Each row of numbers belongs to one of the nodes below and depends on some of the facts about them. Some rows are named. Which node is each other row?

Named rows:
plegen: -318  153  114  -418  63  -97  230  45  122  -13  -270  315  -128  -142  -31  148  195  131  51  168  193  -164  -400  -36  -82  155  234
stases: -289  130  92  -410  69  -139  185  105  161  10  -258  294  -181  -120  73  286  176  240  0  165  245  -222  -382  -45  -147  118  263
trufek: -311  134  111  -396  64  -119  158  98  145  -1  -273  308  -129  -106  49  227  173  221  19  160  219  -218  -402  -30  -115  104  279
ziklebre: -206  52  118  -278  198  -283  -336  183  200  -323  -433  51  -160  -249  57  12  202  422  -126  601  191  -202  -266  -631  -214  239  -79
vafas: -332  131  101  -417  78  -115  163  101  140  -8  -258  313  -135  -95  46  212  204  234  30  149  235  -217  -398  -27  -140  120  259
tegru: -397  -82  -43  -240  192  -130  -393  131  327  -339  -275  17  50  -189  54  -52  159  420  -114  553  193  -170  -203  -571  -141  199  -134
gredivo: -250  166  215  -420  113  -233  242  93  151  61  -349  321  -203  -169  92  155  134  271  -69  241  193  -231  -502  -47  -159  102  261
fusku: 142  33  -158  -57  -205  -133  -334  95  175  -157  -297  156  -45  -320  178  -25  366  299  -213  28  132  21  -536  -267  -7  142  -77
taplus: -202  230  215  81  -18  0  -109  337  392  -441  -71  184  -277  -133  -159  120  395  354  -478  374  40  -103  -390  -496  -188  196  99
drinil: -301  99  117  -413  70  -149  157  125  134  12  -260  314  -165  -120  62  276  191  249  30  154  264  -234  -397  -46  -150  129  252
ginin: 137  24  -151  -49  -199  -132  -336  86  182  -150  -292  163  -32  -311  186  -24  364  294  -219  35  125  11  -532  -263  -12  135  -73
notrol: -290  54  101  -255  38  -68  -410  238  180  -321  -494  105  -25  -170  131  -34  156  366  12  516  206  -195  -125  -416  -136  316  -98
grobrus: -208  171  302  105  -25  76  -175  278  415  -470  -87  99  -214  -214  -188  209  393  407  -447  403  144  -86  -549  -417  -189  285  165
duvol: -303  43  80  -255  41  -76  -408  229  216  -309  -482  90  -5  -183  162  -53  128  391  -13  533  197  -189  -136  -403  -137  299  -107
plibru: -315  151  106  -425  91  -144  192  98  133  0  -272  311  -167  -103  69  205  203  256  17  162  242  -208  -414  -31  -151  126  246
nuflek: -235  209  318  74  -173  114  -161  419  374  -362  -182  253  -197  -140  -57  64  336  359  -369  329  96  -121  -365  -294  -164  315  52
griku: -223  249  341  56  -157  80  -106  389  377  -364  -201  233  -251  -193  -59  14  314  356  -391  358  91  -96  -388  -290  -179  339  38
pagrak: 49  68  -201  -40  -223  -168  -463  127  183  -148  -262  124  -124  -452  135  -86  286  268  -159  -44  167  44  -556  -242  -73  145  -36

Some facts about the nodes:
φ: is of sort; ε: refers to
babrim φ 588; bere φ 678; beski φ 588; biror φ 650; bobifla φ 997; bovek φ 588
bozam φ 678; bradi φ 650; bratruklas φ 997; broko φ 650; brokon φ 588; brolok φ 588
brovu φ 588; brusta φ 678; buna φ 588; daklir φ 588; daplel φ 678; dibor φ 678
difli φ 678; difom φ 678; draba φ 588; dregrigul φ 997; drene φ 678; drepor φ 588
drerok φ 588; drinil φ 588; drofol φ 588; drovi φ 678; drumure φ 997; drustu φ 588
dudus φ 588; dufi φ 997; duvol φ 678; fazem φ 650; fekil φ 588; fleloklen φ 678
flifladrak φ 997; flobim φ 588; flobra φ 588; floske φ 678; floskestis φ 650; flova φ 588
flufo φ 997; fluvuva φ 588; fopem φ 588; fozum φ 650; fusku φ 650; gava φ 588
gelata φ 678; gepul φ 588; getroda φ 997; ginin φ 650; ginos φ 678; gotrago φ 650
govo φ 997; grali φ 588; grarinek φ 678; gredivo φ 588; grelar φ 650; grestu φ 678
griku φ 997; griman φ 588; grobrus φ 997; grubres φ 588; gruklak φ 678; grurol φ 588
grusen φ 588; gufegun φ 997; katrul φ 678; kegras φ 650; kimir φ 588; klegras φ 650
klipi φ 650; klipludrik φ 650; klodevun φ 997; kofufar φ 678; kubek φ 678; lera φ 997
lestin φ 588; letrar φ 678; lodam φ 650; loskeklel φ 678; mefladon φ 588; miklo φ 588
mubrotru φ 588; muforuk φ 588; nabefom φ 678; natrak φ 588; nistivin φ 997; niza φ 588
nopa φ 650; notrol φ 678; nudrar φ 678; nuflek φ 997; nukem φ 588; nuklam φ 997
numuzo φ 678; nuskul φ 678; padrim φ 588; pafisan φ 588; pagrak φ 650; pebro φ 588
pefe φ 678; pibopom φ 678; plades φ 588; plagrigal φ 588; plagrim φ 678; plegen φ 588
plepek φ 678; plibru φ 588; plili φ 650; poku φ 588; retror φ 588; ribe φ 588
rifloklok φ 588; rilun φ 650; rures φ 678; ruskal φ 650; salin φ 588; sazavis φ 678
seda φ 588; sefik φ 588; seklu φ 678; siklu φ 588; sitris φ 650; skaplas φ 678
skebrebri φ 588; skedro φ 588; skemubun φ 997; skikim φ 678; skikluru φ 588; skimun φ 678
skogrun φ 678; skoplu φ 588; skotrum φ 588; skuflegrul φ 678; skuflolos φ 997; skuloklok φ 588
sogel φ 678; solate φ 588; stagu φ 678; stami φ 588; stases φ 588; stema φ 588
stoklus φ 588; stoplun φ 650; stugredre φ 650; stuko φ 997; taplus φ 997; tavis φ 588
tegru φ 678; toskul φ 650; totor φ 678; trabran φ 588; tratre φ 588; trisebral φ 588
trodre φ 678; troflam φ 650; trufek φ 588; trugi φ 997; tugaros φ 997; tusum φ 678
vafas φ 588; vela φ 650; vobre φ 997; vopom φ 588; vuke φ 650; zasko φ 997
zatre φ 997; zazu φ 588; ziklebre φ 678; zofogro φ 678; zogrim φ 588; zoras φ 650
bovek ε biror; bovek ε skimun; bovek ε sazavis; broko ε skemubun; broko ε niza; brokon ε plili
brokon ε grubres; brokon ε brusta; brolok ε zazu; brolok ε floske; brolok ε bozam; brolok ε skuloklok
brolok ε vela; brolok ε stases; brovu ε gelata; brovu ε tusum; brovu ε nopa; daplel ε plili
daplel ε lestin; daplel ε ribe; difom ε padrim; difom ε floske; difom ε lestin; drepor ε katrul
drepor ε ginin; drepor ε floskestis; drepor ε ginos; drovi ε gelata; drovi ε vuke; drovi ε nopa
drovi ε solate; drumure ε drofol; drumure ε dregrigul; drumure ε fazem; drumure ε zasko; drustu ε dibor
drustu ε mefladon; drustu ε solate; drustu ε nistivin; drustu ε zofogro; drustu ε pagrak; dufi ε grusen
dufi ε bobifla; dufi ε zasko; dufi ε klipludrik; fekil ε vopom; fekil ε kegras; fekil ε plegen
flifladrak ε draba; flifladrak ε fleloklen; flifladrak ε fusku; flobim ε klipi; flobra ε bradi; flobra ε grarinek
flobra ε skuloklok; flobra ε seda; flobra ε stases; flobra ε drinil; flufo ε dibor; flufo ε bratruklas
flufo ε beski; flufo ε klipi; flufo ε nudrar; gotrago ε grurol; gotrago ε skebrebri; grali ε zatre
grali ε seklu; grali ε rilun; grali ε klipludrik; grestu ε katrul; grestu ε nuflek; grestu ε grurol
grestu ε rilun; grobrus ε natrak; grobrus ε plagrim; grobrus ε difli; gufegun ε getroda; gufegun ε skuloklok
gufegun ε babrim; gufegun ε gava; kimir ε bratruklas; kimir ε difli; klodevun ε pafisan; klodevun ε nabefom
klodevun ε bradi; klodevun ε sazavis; klodevun ε buna; kofufar ε griku; kofufar ε flova; kofufar ε gredivo
kubek ε difli; kubek ε zofogro; letrar ε daklir; letrar ε vobre; letrar ε gredivo; lodam ε klegras
miklo ε skaplas; miklo ε plagrim; miklo ε nuflek; miklo ε trodre; miklo ε sazavis; miklo ε sogel
miklo ε fopem; nukem ε grurol; nukem ε fluvuva; nukem ε zazu; nukem ε vafas; nukem ε bobifla
nukem ε tugaros; nukem ε vopom; nukem ε ribe; nuklam ε mefladon; nuskul ε skogrun; pebro ε gruklak
poku ε daklir; poku ε skogrun; poku ε duvol; poku ε ginos; rifloklok ε drofol; rifloklok ε sefik
rifloklok ε trodre; rifloklok ε babrim; rifloklok ε stuko; siklu ε plepek; siklu ε trufek; sitris ε pefe
sitris ε drinil; sitris ε klipludrik; skikluru ε draba; skikluru ε retror; skikluru ε loskeklel; skikluru ε muforuk
skotrum ε floske; skotrum ε floskestis; skotrum ε sazavis; skotrum ε plagrigal; skuflegrul ε plibru; skuflegrul ε grubres
skuflegrul ε nistivin; skuflegrul ε bobifla; skuflegrul ε vopom; skuflolos ε grelar; skuflolos ε vela; stagu ε klegras
stagu ε fazem; stagu ε babrim; stagu ε niza; stagu ε pagrak; stami ε zofogro; stami ε rures
stema ε tusum; stema ε vobre; stema ε pagrak; stoplun ε katrul; stoplun ε notrol; stoplun ε fleloklen
stoplun ε fluvuva; stoplun ε nudrar; stugredre ε govo; stugredre ε brusta; stugredre ε gredivo; taplus ε skoplu
taplus ε biror; taplus ε griman; taplus ε lestin; taplus ε tratre; tavis ε stoklus; tavis ε biror
tavis ε totor; tavis ε plepek; tavis ε rilun; tavis ε fozum; tavis ε rures; tegru ε trodre
tegru ε skogrun; tegru ε drene; tegru ε ribe; toskul ε gava; toskul ε pagrak; trabran ε muforuk
trabran ε sogel; trisebral ε stoklus; trisebral ε dudus; trisebral ε bratruklas; trisebral ε salin; troflam ε griman
troflam ε loskeklel; troflam ε gepul; troflam ε seda; troflam ε pibopom; trugi ε dibor; trugi ε sefik
trugi ε lera; trugi ε flova; trugi ε gava; trugi ε plegen; ziklebre ε plibru; ziklebre ε skikim
ziklebre ε skedro; ziklebre ε vela; ziklebre ε tratre; ziklebre ε gredivo; zogrim ε stoklus; zogrim ε ruskal
zogrim ε flova; zogrim ε plegen; zoras ε drerok; zoras ε mubrotru; zoras ε rilun; zoras ε vobre

Which node is each row?
No name comes twice in this set of rows, the named rows included.
-251  69  125  -242  54  16  -419  154  183  -398  -525  -10  1  -206  136  96  176  441  4  585  255  -159  -249  -353  -132  371  -15 -> difli
191  60  -152  -87  -189  -178  -273  87  168  -144  -310  136  -125  -344  225  25  373  345  -250  63  152  10  -536  -289  -46  150  -88 -> vela
55  -7  -239  -25  -106  -281  -455  56  211  -170  -132  63  -150  -521  -30  -19  324  206  -217  -17  162  61  -625  -438  -82  87  -12 -> toskul
-314  41  64  -257  44  -55  -397  223  214  -319  -464  82  -7  -175  150  -41  139  390  -1  527  202  -179  -127  -401  -141  305  -118 -> drene
120  8  -170  -67  -210  -148  -360  103  182  -140  -260  135  -83  -376  178  -9  343  298  -190  14  174  26  -536  -258  -46  163  -92 -> fazem
-351  92  -2  -214  192  -170  -530  215  186  -407  -385  63  -57  -179  -16  -85  204  351  -45  474  148  -178  -209  -574  -178  170  -4 -> drovi
-333  100  140  -397  85  -149  171  91  187  41  -280  318  -110  -130  86  178  133  260  -25  188  214  -232  -452  -19  -137  77  273 -> daklir
143  33  -152  -49  -199  -93  -318  61  163  -171  -295  139  -21  -341  139  -28  368  259  -200  46  127  43  -553  -251  9  169  -62 -> klipi
-321  41  36  -306  215  -203  -406  194  145  -396  -357  66  -118  -180  -8  -61  312  419  -26  501  252  -159  -207  -606  -201  300  -146 -> skuflegrul
-292  131  155  -386  60  -93  190  66  124  -3  -297  319  -90  -116  -9  203  188  148  25  182  191  -195  -419  -28  -78  122  295 -> stoklus
115  10  -179  -63  -220  -164  -382  112  190  -137  -250  121  -91  -398  174  12  327  295  -190  3  184  27  -532  -264  -51  162  -82 -> klegras
134  48  -166  -71  -193  -122  -318  79  155  -166  -285  154  -49  -327  153  -64  385  283  -192  24  134  40  -528  -260  -3  170  -97 -> kegras
-334  97  84  -419  58  -117  162  94  175  16  -238  296  -143  -134  43  248  167  225  21  152  253  -211  -397  -27  -139  124  251 -> drofol
-197  170  245  105  -65  -1  -142  346  420  -400  -61  182  -246  -172  -166  198  356  314  -471  376  52  -124  -388  -497  -173  200  123 -> klodevun
165  -20  -202  -41  -70  -248  -338  43  198  -188  -174  101  -93  -352  62  70  419  285  -295  52  128  7  -604  -466  -41  53  -31 -> troflam

The same nodes again, as new rows of numbers:
Some rows with their names:
drene: -112  -80  -85  -183  102  -38  30  71  60  -141  128  50  -63  -227  -84  -42  208  7  273  386  -124  -150  194  -119  72  -25  -298  -123  -18  -8  -170  -271  -281  -190  -63  -238  -57  -235  318  82  -159  -10  -63  -173
trufek: -430  -52  -131  -112  -227  -94  -331  -1  86  -409  1  238  -319  -297  235  174  65  30  192  201  192  -50  -2  9  -233  -95  20  -178  109  -71  -161  -104  -199  162  -416  -45  1  -259  42  42  -102  -94  -6  -473
brokon: 70  -149  -215  -144  -145  -125  64  250  116  -142  32  13  -254  -362  114  -127  203  -67  163  32  152  -155  18  19  -158  6  6  33  -9  -49  -9  -326  -67  9  -129  -202  9  -299  -9  79  6  -54  31  -383
dudus: -54  -74  -254  -221  -75  13  -67  207  27  -345  -33  109  -205  -415  248  50  277  -9  31  206  108  -71  179  -242  -157  117  -47  -25  53  4  -35  -198  -160  148  -216  -51  20  -288  52  114  -94  -67  65  -196
pebro: -105  160  -160  -171  -203  -7  -26  116  198  -488  -232  -193  -343  -489  -97  78  677  -140  521  67  154  -134  190  84  -91  112  -93  64  207  226  -209  -619  -187  -40  116  -239  334  -840  -399  -74  210  -338  -303  -352
drinil: 9  114  -128  -191  -24  -69  -115  88  29  -216  -102  36  -221  -258  172  -12  215  -15  105  212  131  -78  119  -107  -135  29  8  -119  48  -79  -86  -268  -127  127  -80  -116  -93  -308  30  131  -23  65  45  -334
flobra: 103  -15  -159  -114  -88  -156  70  142  123  -125  -98  -67  -266  -296  153  -45  158  -17  153  42  185  -147  141  9  -159  -35  -73  19  -6  -41  -36  -269  -48  146  -108  -167  -26  -288  -53  193  38  29  -52  -355
difli: -149  -109  -99  -125  154  -86  64  39  48  -247  86  32  -114  -333  -6  85  232  30  156  357  -122  -110  298  -214  42  43  -335  -6  19  84  -131  -208  -283  -100  -187  -119  -13  -221  310  152  -129  -19  -80  -48
skuflegrul: -75  -228  -95  -28  54  -215  190  82  146  -26  111  -42  -178  -334  -119  -40  170  -7  258  182  -89  -196  142  10  20  -70  -267  65  -33  30  -129  -287  -213  -195  -198  -230  -45  -251  258  116  -23  -74  -161  -195
sogel: -164  8  -95  -169  119  -37  -8  8  155  -172  62  -11  -83  -250  -89  26  199  47  194  378  -123  -83  251  -125  85  -36  -292  -26  -83  44  -148  -183  -278  -147  -116  -148  -108  -264  310  210  -96  35  -95  -132
klegras: 95  -172  88  -336  101  17  -138  -120  -3  -91  22  156  -208  -353  152  -183  84  -9  233  300  -149  39  300  -38  201  22  -49  52  242  -135  -210  -270  5  -26  -137  87  -153  -309  50  25  35  -226  -20  -83
stoklus: -84  -42  -221  -198  -65  -24  -107  173  35  -338  -27  123  -216  -362  222  26  227  0  84  193  115  -74  127  -145  -145  87  -30  -76  50  -30  -47  -227  -145  113  -189  -52  -8  -287  36  91  -66  -46  79  -264
skikim: -141  -100  -58  -62  146  -153  4  59  78  -122  138  39  -172  -322  -98  -5  234  -26  145  386  -153  -172  76  -126  43  12  -136  -19  -53  -18  -131  -278  -293  -230  -119  -153  -150  -291  359  9  -36  14  -6  -111
fusku: -49  -104  48  -438  -26  185  -218  32  270  -204  122  97  -108  -279  -11  -229  78  -82  215  293  -90  194  298  -61  110  -36  -136  160  -37  -11  -183  -73  -69  -163  -115  80  -221  -338  -33  189  105  -124  94  -113
mubrotru: -69  25  -211  -246  -102  -16  -142  166  26  -284  -2  136  -198  -200  178  -26  222  -17  148  188  109  -48  87  -58  -87  39  -40  -182  104  -88  -74  -280  -136  30  -118  -157  -18  -255  22  114  -127  -66  114  -374
pagrak: 33  -193  57  -291  96  -17  -139  -16  24  -190  71  180  -237  -261  80  -152  81  -98  188  261  -101  106  279  -65  156  48  -88  60  224  -79  -209  -246  -29  -106  -136  15  -149  -248  -6  60  59  -157  81  -68
padrim: 48  58  -154  -190  -27  -36  -96  171  25  -237  -63  64  -216  -279  147  -31  239  -49  98  224  128  -106  90  -123  -145  62  26  -106  13  -71  -58  -282  -130  71  -56  -135  -81  -301  38  87  -26  62  91  -309
skikluru: -19  36  -193  -245  -192  -38  -18  177  306  -132  -36  -105  -154  -309  125  -129  202  6  137  42  171  1  162  54  -102  -78  -94  124  -153  -20  -3  -174  -42  55  -148  -94  -87  -388  -53  323  28  -13  -59  -403

Rows to name:
No name comes twice in this set of rows, the named rows included.
-19  13  -231  -316  -107  75  -105  219  42  -255  -4  121  -123  -228  176  -81  192  -32  207  199  109  -89  117  -82  -130  23  -65  -189  29  -82  -101  -263  -154  40  -55  -191  8  -260  25  90  -145  -39  102  -369 -> skebrebri
69  -40  -179  -135  -100  -115  45  156  111  -196  -85  -34  -248  -294  151  -13  146  -43  173  43  199  -145  148  4  -169  -37  -117  16  30  -20  -67  -257  -74  134  -156  -178  33  -274  -54  178  -3  5  -45  -372 -> bovek
-187  -51  -96  -49  128  -274  -13  48  75  -220  117  27  -156  -144  -71  0  289  44  85  338  -161  -8  184  -39  188  83  -274  -91  125  -4  -110  -309  -198  -257  -167  -215  -142  -227  283  198  -144  -116  -32  -127 -> tusum
80  -325  29  -304  -2  43  -9  78  181  -136  100  69  -194  -300  -13  -227  -16  -138  337  109  -23  35  317  21  30  -79  -194  200  55  8  -220  -188  -19  -120  -153  -23  -42  -241  -103  136  121  -156  23  -141 -> stoplun
94  -140  -281  -188  -301  12  51  7  370  -175  135  -185  -63  -331  -230  -282  -36  -27  188  234  7  60  210  -34  112  -25  -188  75  -36  10  -104  -117  -256  -30  -300  -102  -214  -384  -175  212  -105  -62  -202  -256 -> flifladrak
185  -285  75  -298  20  -43  17  -190  84  83  5  63  -187  -433  201  -231  43  69  348  124  -129  -12  324  124  248  -84  -58  142  241  -146  -169  -281  107  32  -192  90  -123  -321  29  39  95  -311  -214  -168 -> broko
-148  -72  -97  -182  98  -40  -5  67  99  -163  120  43  -84  -239  -79  -10  209  15  246  380  -132  -122  211  -118  70  -37  -292  -78  -30  28  -168  -222  -293  -180  -108  -201  -70  -230  320  129  -138  -35  -42  -145 -> katrul
12  -168  104  -303  110  37  -191  -47  19  -177  39  176  -233  -232  42  -123  -17  -127  262  297  -76  26  285  -61  43  -19  -106  0  181  -65  -278  -239  -80  -69  -110  2  -134  -253  -7  28  77  -81  83  -117 -> klipludrik
-65  149  -182  -307  -125  39  -151  150  220  -250  -49  -3  -133  -273  145  -74  256  30  76  211  136  36  182  -72  -74  8  -36  -26  -115  -35  -26  -160  -110  72  -99  -65  -134  -378  21  267  -38  24  46  -351 -> muforuk
102  -383  56  -181  17  -73  23  94  115  -79  135  98  -302  -364  -50  -222  9  -205  275  97  -43  -44  170  42  7  -38  -55  201  100  -48  -195  -278  -13  -203  -172  -54  -88  -266  -71  -16  182  -143  60  -124 -> stugredre

Now the same nodes, written a new way:
Named rows:
gelata: -59  436  -122  -61  -186  -190  -131  -253  -149  -56  109  25  -165  356  21  -43  -161  437  68  -92  88  -72  408  80  -294  24  278  -442
skemubun: 8  173  110  2  88  -17  -57  -172  -225  140  121  -54  -14  270  -45  69  -185  -79  266  -286  -51  278  -3  123  3  362  197  -534
drumure: -8  240  44  17  2  -34  -64  -172  -238  124  132  -115  -3  213  -56  68  -287  -54  299  -216  -44  407  -116  175  22  273  177  -408
grarinek: -88  440  -157  -2  22  -162  -158  -292  -197  -46  98  68  -135  250  -8  -2  -178  429  85  13  43  -38  399  27  -217  -34  290  -404
ribe: 72  135  69  -96  -232  23  93  -256  -236  33  -5  -259  -56  231  -112  72  174  320  40  133  -209  91  -194  335  -284  145  86  -62
daplel: -3  566  -64  -96  -288  -240  -207  -384  -240  -60  138  -101  -205  359  -130  -33  -156  540  141  62  51  86  387  117  -231  68  259  -234
lodam: 67  279  -26  59  -417  270  -93  -276  -249  -214  -5  287  -218  276  15  227  -342  349  63  -230  131  245  -48  518  184  85  129  -314
zogrim: 266  157  -27  -235  125  -24  96  -192  -76  -49  19  -108  -16  200  -103  148  36  538  104  21  -458  47  -404  445  -211  3  93  -175
drerok: 68  81  11  -113  -82  52  114  -182  -186  58  -33  -172  -14  182  -90  67  92  297  1  45  -157  28  -264  277  -284  103  106  -179
taplus: 196  221  159  -149  10  -67  -164  -232  -221  177  126  -96  -51  333  -192  54  -228  7  283  -213  48  354  -35  160  -2  450  197  -504
biror: 138  229  152  -30  -326  324  -132  -307  -218  -148  -21  373  -191  372  -48  220  -224  289  31  -227  72  125  78  414  171  151  174  -449
poku: -34  43  -60  -114  -46  68  153  -211  -262  -90  5  -256  -111  247  -195  -83  103  444  39  37  -267  199  -171  377  -124  60  -28  -4
ginos: -145  410  -135  -21  17  -129  -121  -280  -194  -81  99  70  -153  305  -23  -65  -155  437  87  -25  -32  -17  477  20  -179  -59  248  -377
flobim: 171  145  -38  -180  -71  -3  45  -202  -178  11  5  -237  17  189  -109  84  55  380  51  141  -206  49  -329  401  -189  46  69  -77
zazu: 95  112  8  -82  -146  21  80  -230  -224  69  -25  -215  -21  162  -95  110  114  317  27  137  -164  41  -262  299  -296  136  124  -118
trisebral: 198  151  -41  -213  91  -1  22  -178  -161  -27  11  -185  63  180  -111  96  55  390  55  143  -249  -40  -367  409  -111  21  58  -125
skuflegrul: -80  680  0  -51  -375  -235  -108  -328  -204  -38  147  -82  -141  270  -39  17  -176  545  158  -8  11  13  139  132  -240  -28  293  -267
skebrebri: 88  114  40  -100  -128  65  104  -212  -197  74  -22  -193  -9  180  -80  77  114  283  16  99  -175  31  -266  283  -286  93  107  -140

Rows to name:
No name comes twice in this set of rows, the named rows included.
117  130  3  -188  -78  101  72  -204  -185  45  -16  -191  -12  237  -162  5  15  331  16  170  -180  141  -260  324  -225  -14  49  -47 -> drepor
12  188  170  -34  102  28  -52  -173  -201  159  113  -3  21  292  -70  38  -183  -101  254  -274  -81  273  11  74  8  298  192  -555 -> nuflek
151  193  -61  -187  -224  -53  1  -164  -230  17  13  -306  51  201  -89  47  43  299  9  116  24  -60  -422  441  -128  126  45  -96 -> stami
98  193  97  -99  -248  13  114  -242  -186  59  4  -244  -11  193  -69  124  153  343  63  101  -253  46  -337  331  -311  121  123  -105 -> vopom
55  253  160  19  -435  293  -87  -289  -224  -184  -1  345  -202  358  11  221  -185  293  41  -294  82  102  46  448  152  188  166  -445 -> vuke
94  155  -131  27  109  -89  -85  -167  -206  73  129  -111  -47  190  -9  135  -361  23  317  -222  -62  472  -77  239  -34  287  179  -387 -> gufegun
8  426  -161  -46  -1  -184  -225  -333  -214  -16  86  31  -176  278  -64  9  -188  431  81  72  82  -5  468  30  -248  40  302  -382 -> floske
169  164  -162  -186  -417  -139  61  -120  -178  -27  31  -377  -20  248  14  77  11  352  32  -10  36  12  -453  582  -283  154  42  -81 -> drustu
-238  381  -157  22  4  -108  -102  -300  -236  -176  123  -35  -208  336  -45  -136  -92  490  108  -24  -122  77  598  68  -109  -65  182  -255 -> skogrun
-103  481  -88  -62  -30  -89  -125  -270  -143  -20  95  90  -106  298  -14  -57  -197  403  83  2  -27  -31  403  -2  -205  -149  269  -399 -> katrul
35  174  134  -17  126  -22  -45  -168  -187  110  136  -39  -3  276  -31  87  -164  -49  283  -312  -125  269  -10  140  8  369  199  -555 -> lera
-116  402  -175  -3  18  -134  -171  -298  -200  -98  102  19  -165  287  -8  -41  -166  431  101  53  -27  19  520  66  -177  -73  246  -328 -> trodre
130  41  -142  -66  -64  -13  94  -189  -162  6  -18  -207  -52  157  -10  140  35  356  43  80  -216  97  -257  399  -328  107  101  -132 -> gava
10  166  141  -20  181  -28  -22  -170  -201  117  126  -12  -26  259  -73  67  -167  0  275  -350  -94  246  -31  112  27  402  202  -580 -> griku
134  141  -28  -147  -142  16  65  -200  -208  43  -15  -227  -32  179  -129  65  42  362  25  109  -127  92  -329  359  -237  84  79  -104 -> pebro

